Here is a tiny trained network, its code and every weight. The questions are about switching its units off for an input and a target symbol, where a switched-off unit gives its printed mean instead of its output.

import numpy as np


def w(rows, s, z=0):
    codes = np.array(rows[::2]) - 128.0
    scale = np.full(codes.shape[1], s)
    scale[-1] = z or s
    return codes * scale


def norm(h):
    return h / np.sqrt((h * h).mean(-1, keepdims=True) + 1e-5)


def f(y):
    return y / 2 * (1 + np.tanh(0.7978845608 * (y + 0.044715 * y**3)))


def softmax(a):
    e = np.exp(a - a.max(-1, keepdims=True))
    return e / e.sum(-1, keepdims=True)


def log_softmax(a):
    a = a - a.max(-1, keepdims=True)
    return a - np.log(np.exp(a).sum(-1, keepdims=True))


def net(x, mask):
    ids = ['ΞΩβδζθμπστφ'.index(c) for c in x.split()]
    T = len(ids)
    res = E[ids] + P[:T]
    u = 0
    for l in range(2):
        r = norm(res)
        for j in range(2):
            rows = slice(2 * j, 2 * j + 2)
            q, k, v = (r @ M[l][rows].T for M in (Q, K, V))
            z = softmax(np.where(np.tri(T) > 0, q @ k.T / 2**0.5, -1e9)) @ v
            o = O[l][rows]
            res = res + np.where(mask[u + j], z, o[:, -1]) @ o[:, :-1]
        u += 2
        y = f(norm(res) @ A[l][:, :-1].T + A[l][:, -1])
        res = res + np.where(mask[u : u + 12], y, B[l][:, -1]) @ B[l][:, :-1]
        u += 12
    return log_softmax(norm(res)[-1] @ U[:, :-1].T + U[:, -1])


Q, K, V, O, A, B = {}, {}, {}, {}, {}, {}
E = w([
[58,138,61,111,66],'Ξ',
[227,162,112,75,78],'Ω',
[19,246,254,212,230],'β',
[192,122,149,180,146],'δ',
[65,143,109,118,95],'ζ',
[72,62,180,16,145],'θ',
[103,108,223,218,48],'μ',
[166,151,223,107,158],'π',
[27,41,211,76,181],'σ',
[59,74,92,109,206],'τ',
[50,125,207,37,11],'φ',
],0.01)
P = w([
[122,140,108,140,35],'0',
[7,254,90,100,212],'1',
[25,235,111,85,207],'2',
[49,206,145,126,166],'3',
[72,184,166,126,162],'4',
[76,177,173,130,165],'5',
[72,171,164,122,177],'6',
],0.0048)
Q[0] = w([
[100,186,155,104,150],'L0H1',
[181,142,124,107,162],'L0H1',
[246,62,60,64,168],'L0H2',
[113,62,189,128,196],'L0H2',
],0.013)
K[0] = w([
[138,75,157,89,119],'L0H1',
[137,102,88,169,109],'L0H1',
[251,138,70,131,172],'L0H2',
[153,114,203,130,181],'L0H2',
],0.015)
V[0] = w([
[107,124,28,94,244],'L0H1',
[169,2,7,176,54],'L0H1',
[157,120,105,108,106],'L0H2',
[199,99,139,29,94],'L0H2',
],0.0038)
O[0] = w([
[61,120,149,41,58,78],'L0H1',
[133,3,103,117,46,2],'L0H1',
[118,116,145,102,146,93],'L0H2',
[152,76,138,69,158,86],'L0H2',
],0.003,0.0038)
A[0] = w([
[98,75,94,159,201,57],'L0N1',
[100,204,81,128,97,99],'L0N2',
[166,56,27,122,116,46],'L0N3',
[150,117,90,136,77,29],'L0N4',
[168,170,204,131,143,157],'L0N5',
[254,182,122,70,87,7],'L0N6',
[97,184,117,103,110,94],'L0N7',
[117,60,109,122,58,89],'L0N8',
[155,170,88,182,135,73],'L0N9',
[179,85,150,170,169,38],'L0N10',
[165,88,128,173,102,51],'L0N11',
[179,150,101,35,162,212],'L0N12',
],0.0088,0.0015)
B[0] = w([
[189,147,60,106,105,153],'L0N1',
[114,164,186,156,219,229],'L0N2',
[90,25,99,97,183,107],'L0N3',
[199,81,137,135,100,98],'L0N4',
[107,112,1,107,109,251],'L0N5',
[206,201,119,232,218,170],'L0N6',
[87,184,136,180,217,234],'L0N7',
[253,59,146,136,86,119],'L0N8',
[74,100,121,160,154,138],'L0N9',
[76,160,166,104,188,110],'L0N10',
[86,74,100,114,112,102],'L0N11',
[83,73,57,218,115,178],'L0N12',
],0.0092,0.0031)
Q[1] = w([
[162,171,44,57,160],'L1H1',
[101,79,189,69,250],'L1H1',
[105,148,109,62,182],'L1H2',
[48,132,230,124,98],'L1H2',
],0.016)
K[1] = w([
[203,66,127,123,102],'L1H1',
[155,141,122,40,185],'L1H1',
[150,125,192,102,69],'L1H2',
[2,146,144,125,122],'L1H2',
],0.018)
V[1] = w([
[212,168,131,41,158],'L1H1',
[120,37,189,110,251],'L1H1',
[176,191,238,119,164],'L1H2',
[129,213,101,83,38],'L1H2',
],0.014)
O[1] = w([
[2,161,167,65,177,3],'L1H1',
[217,60,234,38,181,168],'L1H1',
[94,18,124,254,113,199],'L1H2',
[63,131,45,127,222,122],'L1H2',
],0.0081,0.0068)
A[1] = w([
[104,132,102,164,156,134],'L1N1',
[159,127,15,152,178,109],'L1N2',
[125,154,56,89,171,91],'L1N3',
[156,93,98,104,170,70],'L1N4',
[126,96,111,159,16,1],'L1N5',
[168,67,77,105,126,200],'L1N6',
[90,82,103,59,110,98],'L1N7',
[102,148,66,66,136,137],'L1N8',
[38,187,184,75,43,92],'L1N9',
[136,184,168,70,137,145],'L1N10',
[250,161,83,116,164,21],'L1N11',
[31,129,198,119,75,138],'L1N12',
],0.013,0.0036)
B[1] = w([
[178,145,130,98,40,249],'L1N1',
[136,81,178,14,194,253],'L1N2',
[94,143,234,242,119,146],'L1N3',
[77,121,169,158,207,129],'L1N4',
[56,16,252,170,145,215],'L1N5',
[45,238,166,127,117,182],'L1N6',
[154,225,89,166,218,144],'L1N7',
[154,179,158,172,52,144],'L1N8',
[69,27,35,85,251,159],'L1N9',
[115,121,101,110,15,221],'L1N10',
[139,63,17,199,177,193],'L1N11',
[112,19,55,49,103,219],'L1N12',
],0.013,0.0039)
U = w([
[150,129,73,124,76,82],'Ξ',
[72,48,61,65,122,141],'Ω',
[140,105,204,20,162,143],'β',
[233,113,143,81,75,11],'δ',
[114,63,186,189,97,147],'ζ',
[123,178,99,195,90,46],'θ',
[192,140,79,166,195,252],'μ',
[121,230,190,121,122,167],'π',
[70,137,158,139,247,25],'σ',
[123,209,92,52,94,234],'τ',
[31,164,80,152,131,132],'φ',
],0.014,0.0027)

Each question gives the input, a string of symbols that net reads in full, and the target symbol t.
The units are the heads (2 rows each of Q, K, V and O) and the neurons (one row each of A and B). Each row of codes is followed by its name. A weight is (code - 128) times the scale printed after its matrix; where a second scale follows, it is the last column's (O, A, B and U).
mask holds one flag per unit, layer by layer, with each layer's heads first. A switched-off unit (its flag False) gives its mean, the last column of its rows in O or B, instead of its output. The means were averaged over made-up inputs and are rounded, as every weight is.
A unit's drop is (log p(t) with every unit on - log p(t) with that unit switched off) / (log p(t) with every unit on - log p(t) with every unit switched off).
The circuit of an input: a set's keep is (log p(t) with only the set's units on - log p(t) with every unit switched off) / (log p(t) with every unit on - log p(t) with every unit switched off). Starting from the 12 units with the biggest drops (on a tie, the unit counted first), units are removed one at a time, each time the one whose removal leaves the highest keep (on an exact tie, the one counted first), for as long as the keep stays at least 0.8.
units of the circuit, in order: the units of the circuit, biggest drop first
unit that matters most: the unit with the biggest drop
top k neurons: the k neurons with the biggest drops, biggest first
top k neurons in layer l: the k neurons of layer l with the biggest drops, biggest first
which heads matter: for each layer, one digit per head in row order, 1 if its drop is at least 0.15 and else 0, layers parted by /
input μ φ Ξ μ φ τ, target μ: top 2 neurons : L0N1, L1N11
input β μ δ ζ ζ σ δ, target β: which heads matter : 11 / 01
input μ θ τ, target μ: top 3 neurons : L0N11, L1N11, L0N1
input σ δ Ξ, target β: units of the circuit, in order : L1H1, L0N5
input τ ζ τ σ ζ τ δ, target τ: units of the circuit, in order : L1H2, L0N5, L0N2
input φ μ φ δ μ π, target φ: units of the circuit, in order : L0N5, L1H1
input ζ σ Ξ, target β: units of the circuit, in order : L1H1, L0N2
input β Ω Ω ζ Ξ β, target ζ: units of the circuit, in order : L1H2, L0N2
input ζ μ β Ξ, target π: which heads matter : 10 / 00
input σ μ θ μ β, target π: top 4 neurons : L0N12, L0N2, L1N2, L1N12
input μ π β ζ, target φ: top 3 neurons : L1N2, L0N7, L0N2
input Ξ ζ δ ζ π, target Ξ: which heads matter : 10 / 01
input δ μ Ω δ μ δ π, target δ: top 2 neurons in layer 0 : L0N5, L0N12
input φ Ω Ξ ζ δ μ δ, target φ: units of the circuit, in order : L1H1
input μ σ β Ω φ, target Ω: unit that matters most : L1N12
input ζ ζ π, target ζ: top 3 neurons : L0N2, L0N8, L0N5
input δ ζ ζ, target ζ: which heads matter : 00 / 11
input θ φ μ τ δ, target θ: which heads matter : 01 / 01
input ζ θ ζ μ τ, target ζ: which heads matter : 10 / 01
input Ξ ζ ζ μ τ, target Ξ: top 4 neurons : L0N1, L0N8, L0N3, L1N10
input δ β θ δ, target δ: top 2 neurons in layer 0 : L0N5, L0N10
input μ φ θ, target σ: unit that matters most : L0N5
input τ δ π Ω θ δ, target τ: top 3 neurons : L0N8, L0N5, L0N12
input σ ζ Ω μ φ β π, target σ: which heads matter : 00 / 10
input σ ζ δ φ Ω π τ, target σ: top 2 neurons : L0N1, L0N2
input μ ζ π, target μ: top 3 neurons : L1N11, L0N5, L0N11
input μ δ θ φ μ δ Ξ, target π: which heads matter : 00 / 00
input β π φ θ φ δ, target β: which heads matter : 00 / 00
input σ δ τ δ, target σ: unit that matters most : L0N5
